Below are the code and all the weights of a small trained network. Each question names an input and a class and asks about switching units off, where a switched-off unit gives its printed mean instead of its output.

import numpy as np


def w(rows, s, z=0):
    codes = np.array(rows[::2]) - 128.0
    scale = np.full(codes.shape[1], s)
    scale[-1] = z or s
    return codes * scale


def f(y):
    return np.maximum(y, 0)


def log_softmax(a):
    a = a - a.max(-1, keepdims=True)
    return a - np.log(np.exp(a).sum(-1, keepdims=True))


def net(x, mask):
    res = np.array(x, float).reshape(1, 5) / 4 @ E
    y = f(res @ A[0][:, :-1].T + A[0][:, -1])
    res = res + np.where(mask, y, B[0][:, -1]) @ B[0][:, :-1]
    return log_softmax(res[-1] @ U[:, :-1].T + U[:, -1])


A, B = {}, {}
E = w([
[91,186,2,147,71],'x0',
[212,205,92,160,209],'x1',
[217,149,138,174,37],'x2',
[183,95,95,17,113],'x3',
[101,220,178,76,106],'x4',
],0.0082)
A[0] = w([
[63,108,177,163,85,117],'neuron 0',
[145,106,169,171,170,80],'neuron 1',
[103,164,158,209,150,101],'neuron 2',
[85,184,161,105,102,147],'neuron 3',
[130,48,79,163,156,66],'neuron 4',
[163,151,147,171,101,79],'neuron 5',
[169,207,116,177,219,66],'neuron 6',
[97,215,150,91,124,90],'neuron 7',
[175,132,128,152,110,104],'neuron 8',
[89,107,113,127,137,50],'neuron 9',
[167,50,55,150,170,154],'neuron 10',
[132,155,166,172,105,146],'neuron 11',
[175,124,155,198,55,84],'neuron 12',
[73,108,97,72,213,97],'neuron 13',
[94,123,140,208,138,254],'neuron 14',
[146,203,148,53,134,135],'neuron 15',
[207,154,85,87,177,65],'neuron 16',
[51,149,123,165,213,132],'neuron 17',
[120,194,80,142,99,169],'neuron 18',
[104,101,154,114,99,66],'neuron 19',
[191,91,88,20,133,79],'neuron 20',
[131,93,27,130,110,119],'neuron 21',
[99,106,133,112,108,71],'neuron 22',
[185,125,128,115,81,72],'neuron 23',
[129,109,95,91,150,247],'neuron 24',
[134,118,88,86,119,90],'neuron 25',
[91,85,112,95,55,73],'neuron 26',
[171,101,248,139,157,86],'neuron 27',
[66,171,70,156,86,74],'neuron 28',
],0.014,0.0034)
B[0] = w([
[141,58,103,103,146,212],'neuron 0',
[130,148,132,147,158,183],'neuron 1',
[215,75,123,124,135,220],'neuron 2',
[118,91,147,177,84,208],'neuron 3',
[67,102,152,168,74,205],'neuron 4',
[126,162,131,101,96,189],'neuron 5',
[83,33,97,80,153,255],'neuron 6',
[88,106,167,173,85,212],'neuron 7',
[128,154,128,112,91,181],'neuron 8',
[136,133,133,114,117,159],'neuron 9',
[78,105,175,179,73,239],'neuron 10',
[160,149,124,116,98,194],'neuron 11',
[98,177,127,89,76,230],'neuron 12',
[102,210,108,93,82,228],'neuron 13',
[228,108,151,150,117,240],'neuron 14',
[116,102,155,181,77,219],'neuron 15',
[109,62,95,87,137,215],'neuron 16',
[161,190,120,89,80,231],'neuron 17',
[128,153,124,138,178,247],'neuron 18',
[105,102,104,112,144,167],'neuron 19',
[252,137,138,149,153,239],'neuron 20',
[123,148,139,146,176,239],'neuron 21',
[120,99,103,121,136,162],'neuron 22',
[108,171,126,99,94,186],'neuron 23',
[177,135,136,109,122,202],'neuron 24',
[165,141,124,129,151,179],'neuron 25',
[123,60,99,83,138,216],'neuron 26',
[76,181,106,153,214,232],'neuron 27',
[97,173,137,135,213,246],'neuron 28',
],0.024,0.0089)
U = w([
[254,121,137,139,119,254],'0',
[102,35,55,46,134,89],'1',
[84,106,209,245,49,83],'2',
[137,232,97,34,42,84],'3',
[101,192,127,185,242,87],'4',
],0.0078,0.008)

Each question gives the input, the list of numbers given to net, and the class t.
The units are the neurons (one row each of A and B). Each row of codes is followed by its name. A weight is (code - 128) times the scale printed after its matrix; where a second scale follows, it is the last column's (A, B and U).
mask holds one flag per neuron, in row order. A switched-off neuron (its flag False) gives its mean, the last column of its row in B, instead of its output. The means were averaged over made-up inputs and are rounded, as every weight is.
A unit's drop is (log p(t) with every unit on - log p(t) with that unit switched off) / (log p(t) with every unit on - log p(t) with every unit switched off).
The circuit of an input: a set's keep is (log p(t) with only the set's units on - log p(t) with every unit switched off) / (log p(t) with every unit on - log p(t) with every unit switched off). Starting from the 12 units with the biggest drops (on a tie, the unit counted first), units are removed one at a time, each time the one whose removal leaves the highest keep (on an exact tie, the one counted first), for as long as the keep stays at least 0.8.
circuit, biggest first: the units of the circuit, biggest drop first
unit that matters most: the unit with the biggest drop
k most important neurons: the k neurons with the biggest drops, biggest first
drop of u: that unit's drop, to one decimal
input [0,-6,-3,6,-4], class 0: 3 most important neurons	neuron 20; neuron 6; neuron 16
input [-6,-2,-3,-2,-7], class 2: circuit, biggest first	neuron 4
input [-4,-2,8,-7,7], class 3: 2 most important neurons	neuron 12; neuron 5
input [-8,-8,6,1,-4], class 1: 3 most important neurons	neuron 0; neuron 26; neuron 28
input [3,8,-8,6,8], class 1: 4 most important neurons	neuron 6; neuron 16; neuron 10; neuron 12
input [2,5,-6,-8,4], class 0: 2 most important neurons	neuron 2; neuron 14
input [-7,6,4,-2,-1], class 4: 3 most important neurons	neuron 27; neuron 1; neuron 26
input [-7,3,-2,-2,-7], class 2: 4 most important neurons	neuron 10; neuron 4; neuron 28; neuron 18
input [8,4,-8,0,-4], class 3: 4 most important neurons	neuron 17; neuron 13; neuron 27; neuron 24
input [2,-5,3,-5,-1], class 0: 3 most important neurons	neuron 6; neuron 14; neuron 16
input [5,-5,8,-8,1], class 0: 3 most important neurons	neuron 14; neuron 2; neuron 13
input [-8,-2,-4,-6,2], class 4: 3 most important neurons	neuron 27; neuron 20; neuron 1
input [8,1,-6,8,1], class 0: 2 most important neurons	neuron 20; neuron 27
input [5,7,0,-1,2], class 1: unit that matters most	neuron 6
input [-4,-5,-4,6,6], class 0: 3 most important neurons	neuron 20; neuron 10; neuron 6
input [-4,5,-7,5,0], class 3: 3 most important neurons	neuron 13; neuron 14; neuron 2
input [3,7,5,1,-5], class 1: 2 most important neurons	neuron 6; neuron 16
input [5,3,-4,7,7], class 0: drop of neuron 20	4.6
input [4,8,-2,7,-1], class 1: drop of neuron 6	2.6
input [0,-5,-6,7,-3], class 0: unit that matters most	neuron 20
input [-6,-6,-8,-5,0], class 3: drop of neuron 6	0.2
input [-8,8,5,2,-4], class 1: drop of neuron 6	1.0
